Below is a small trained network, with its code and all its weights. Each question gives an input and a target symbol and asks what happens when units are switched off, that is, made to give their printed mean instead of their output.

import numpy as np


def w(rows, s, z=0):
    codes = np.array(rows[::2]) - 128.0
    scale = np.full(codes.shape[1], s)
    scale[-1] = z or s
    return codes * scale


def f(y):
    return y / 2 * (1 + np.tanh(0.7978845608 * (y + 0.044715 * y**3)))


def softmax(a):
    e = np.exp(a - a.max(-1, keepdims=True))
    return e / e.sum(-1, keepdims=True)


def log_softmax(a):
    a = a - a.max(-1, keepdims=True)
    return a - np.log(np.exp(a).sum(-1, keepdims=True))


def net(x, mask):
    ids = ['ΣΦΨΩαβγδζηθλμξπτ'.index(c) for c in x.split()]
    T = len(ids)
    res = E[ids] + P[:T]
    u = 0
    for l in range(2):
        r = res
        for j in range(2):
            rows = slice(2 * j, 2 * j + 2)
            q, k, v = (r @ M[l][rows].T for M in (Q, K, V))
            z = softmax(np.where(np.tri(T) > 0, q @ k.T / 2**0.5, -1e9)) @ v
            o = O[l][rows]
            res = res + np.where(mask[u + j], z, o[:, -1]) @ o[:, :-1]
        u += 2
        y = f(res @ A[l][:, :-1].T + A[l][:, -1])
        res = res + np.where(mask[u : u + 8], y, B[l][:, -1]) @ B[l][:, :-1]
        u += 8
    return log_softmax(res[-1] @ U[:, :-1].T + U[:, -1])


Q, K, V, O, A, B = {}, {}, {}, {}, {}, {}
E = w([
[74,185,91,128],'Σ',
[132,74,83,118],'Φ',
[204,188,103,73],'Ψ',
[52,155,126,105],'Ω',
[87,180,62,126],'α',
[90,123,152,152],'β',
[80,34,235,219],'γ',
[48,144,120,138],'δ',
[38,164,106,170],'ζ',
[192,146,47,63],'η',
[192,150,121,94],'θ',
[66,174,98,139],'λ',
[186,196,251,73],'μ',
[62,61,244,114],'ξ',
[51,146,141,168],'π',
[180,147,81,77],'τ',
],0.015)
P = w([
[50,254,133,221],'0',
[104,139,117,46],'1',
[119,136,114,60],'2',
[124,131,119,67],'3',
[133,131,119,74],'4',
[134,130,119,75],'5',
[135,122,126,78],'6',
[135,123,127,75],'7',
[137,122,131,77],'8',
[138,118,133,82],'9',
[135,117,134,86],'10',
[137,117,137,85],'11',
[129,118,141,81],'12',
[127,123,132,75],'13',
],0.0085)
Q[0] = w([
[68,202,111,205],'0.h1',
[214,180,99,74],'0.h1',
[213,59,149,38],'0.h2',
[219,38,48,2],'0.h2',
],0.0084)
K[0] = w([
[65,182,83,180],'0.h1',
[146,89,222,133],'0.h1',
[185,67,250,103],'0.h2',
[140,51,228,164],'0.h2',
],0.011)
V[0] = w([
[130,172,16,164],'0.h1',
[65,141,169,254],'0.h1',
[112,132,2,205],'0.h2',
[131,2,214,232],'0.h2',
],0.0063)
O[0] = w([
[122,193,54,155,171],'0.h1',
[44,128,172,254,152],'0.h1',
[77,150,21,147,130],'0.h2',
[230,76,131,238,4],'0.h2',
],0.0068,0.0038)
A[0] = w([
[74,68,15,108,108],'0.n1',
[68,18,112,117,105],'0.n2',
[69,179,199,108,77],'0.n3',
[46,21,186,87,171],'0.n4',
[151,186,72,112,186],'0.n5',
[140,91,208,90,254],'0.n6',
[119,179,120,68,156],'0.n7',
[88,62,126,2,83],'0.n8',
],0.0078,0.0046)
B[0] = w([
[116,36,89,162,219],'0.n1',
[211,143,134,68,145],'0.n2',
[209,180,89,174,212],'0.n3',
[70,212,75,53,206],'0.n4',
[71,168,120,69,218],'0.n5',
[105,161,35,175,215],'0.n6',
[169,175,156,103,253],'0.n7',
[130,71,137,254,229],'0.n8',
],0.0092,0.0058)
Q[1] = w([
[188,107,213,93],'1.h1',
[43,178,193,159],'1.h1',
[180,19,106,114],'1.h2',
[10,125,141,194],'1.h2',
],0.012)
K[1] = w([
[136,132,160,42],'1.h1',
[1,176,94,137],'1.h1',
[137,48,98,125],'1.h2',
[48,167,80,135],'1.h2',
],0.019)
V[1] = w([
[174,190,136,157],'1.h1',
[129,192,22,11],'1.h1',
[171,154,175,35],'1.h2',
[120,152,126,23],'1.h2',
],0.011)
O[1] = w([
[201,227,195,195,193],'1.h1',
[167,250,18,27,205],'1.h1',
[91,157,255,14,2],'1.h2',
[49,115,177,21,129],'1.h2',
],0.0086,0.0084)
A[1] = w([
[112,136,52,115,58],'1.n1',
[179,40,118,195,21],'1.n2',
[90,98,49,183,253],'1.n3',
[183,129,123,46,102],'1.n4',
[79,112,145,72,14],'1.n5',
[180,105,64,118,29],'1.n6',
[125,74,134,226,138],'1.n7',
[101,125,254,108,97],'1.n8',
],0.0088,0.012)
B[1] = w([
[91,120,140,185,175],'1.n1',
[103,147,43,94,177],'1.n2',
[174,110,212,76,254],'1.n3',
[99,78,153,199,168],'1.n4',
[190,163,206,248,148],'1.n5',
[55,106,124,239,150],'1.n6',
[105,84,105,91,203],'1.n7',
[164,173,56,119,147],'1.n8',
],0.012,0.029)
U = w([
[117,132,155,7,174],'Σ',
[96,52,215,145,157],'Φ',
[248,93,216,88,124],'Ψ',
[73,123,152,150,126],'Ω',
[108,110,83,177,63],'α',
[184,123,75,66,116],'β',
[227,187,81,66,159],'γ',
[63,144,80,175,66],'δ',
[130,169,62,141,92],'ζ',
[152,104,151,125,251],'η',
[64,150,100,117,163],'θ',
[73,117,155,162,100],'λ',
[70,116,94,104,94],'μ',
[105,172,49,82,116],'ξ',
[148,142,208,129,100],'π',
[169,126,152,227,76],'τ',
],0.011,0.012)

Each question gives the input, a string of symbols that net reads in full, and the target symbol t.
The units are the heads (2 rows each of Q, K, V and O) and the neurons (one row each of A and B). Each row of codes is followed by its name. A weight is (code - 128) times the scale printed after its matrix; where a second scale follows, it is the last column's (O, A, B and U).
mask holds one flag per unit, layer by layer, with each layer's heads first. A switched-off unit (its flag False) gives its mean, the last column of its rows in O or B, instead of its output. The means were averaged over made-up inputs and are rounded, as every weight is.
A unit's drop is (log p(t) with every unit on - log p(t) with that unit switched off) / (log p(t) with every unit on - log p(t) with every unit switched off).
The circuit of an input: a set's keep is (log p(t) with only the set's units on - log p(t) with every unit switched off) / (log p(t) with every unit on - log p(t) with every unit switched off). Starting from the 12 units with the biggest drops (on a tie, the unit counted first), units are removed one at a time, each time the one whose removal leaves the highest keep (on an exact tie, the one counted first), for as long as the keep stays at least 0.8.
circuit, biggest first: the units of the circuit, biggest drop first
unit that matters most: the unit with the biggest drop
top k neurons: the k neurons with the biggest drops, biggest first
k most important neurons of layer l: the k neurons of layer l with the biggest drops, biggest first
heads that matter: for each layer, one digit per head in row order, 1 if its drop is at least 0.15 and else 0, layers parted by /
input Φ λ γ Φ λ Φ λ λ Ψ λ α π, target Σ: circuit, biggest first : [0.n8 1.h2]
input γ δ λ γ Φ β ξ Ω λ λ, target μ: top 3 neurons : [1.n8 1.n2 1.n7]
input ζ μ τ Ω δ, target α: circuit, biggest first : [1.h2 0.h1 1.n7]
input β δ Ω η π λ λ τ Φ λ Ψ Ω Φ μ, target γ: 3 most important neurons of layer 0 : [0.n3 0.n8 0.n5]
input η Ω ζ λ λ θ ζ Φ ξ Ψ ζ λ Ψ, target Ψ: top 3 neurons : [1.n2 0.n4 0.n8]
input Φ Ψ γ Ψ θ Ω δ λ, target Σ: heads that matter : 10 / 00
input θ λ α θ τ ζ α γ Ψ θ λ ζ α, target θ: heads that matter : 01 / 11
input Ω Σ λ λ Φ π λ λ η ζ λ θ Ψ, target π: heads that matter : 00 / 11
input Ψ Φ ξ η, target Ψ: circuit, biggest first : [0.h2]
input δ Φ Ω Φ, target Φ: 3 most important neurons of layer 0 : [0.n1 0.n8 0.n3]
input λ ζ Φ γ, target τ: 3 most important neurons of layer 1 : [1.n6 1.n2 1.n1]
input γ Ω ζ λ Ψ λ Φ δ ξ π, target μ: heads that matter : 11 / 10
input λ Φ λ ξ Φ λ η π ξ, target τ: top 3 neurons : [0.n4 1.n6 0.n6]
input λ Ω Ω Ω θ Ω μ λ Ω Ω Φ, target γ: 3 most important neurons of layer 0 : [0.n8 0.n4 0.n5]
input θ δ Φ Ω Ω Φ π, target θ: top neuron : [1.n3]
input ζ β Ψ Φ Φ λ γ Σ Ψ Ψ λ, target α: heads that matter : 11 / 01
input λ δ η λ τ γ, target τ: top 2 neurons : [1.n6 1.n2]
input ζ γ β Ω Ω Φ Φ τ Ω, target α: top 2 neurons : [1.n2 1.n6]
input π Ψ α η λ α λ Φ λ Ω Ω μ α, target β: 2 most important neurons of layer 0 : [0.n1 0.n4]
input Φ Σ ζ, target Σ: heads that matter : 00 / 00
input Ψ λ π λ Ω Ω δ, target π: unit that matters most : 1.n5
input λ Φ η γ μ Φ Ω, target τ: heads that matter : 11 / 11
input Ψ λ Φ δ λ Ω γ λ π β τ ζ, target π: 3 most important neurons of layer 1 : [1.n5 1.n4 1.n2]
input Φ λ γ, target Σ: heads that matter : 00 / 00
input Ω Σ λ Ψ Ω δ Φ μ τ λ λ Σ μ γ, target γ: heads that matter : 10 / 00
input ζ λ Φ λ Σ ζ, target α: top 4 neurons : [1.n2 1.n6 1.n7 1.n3]
input θ λ μ λ λ δ Ω λ, target θ: top 2 neurons : [1.n3 1.n4]
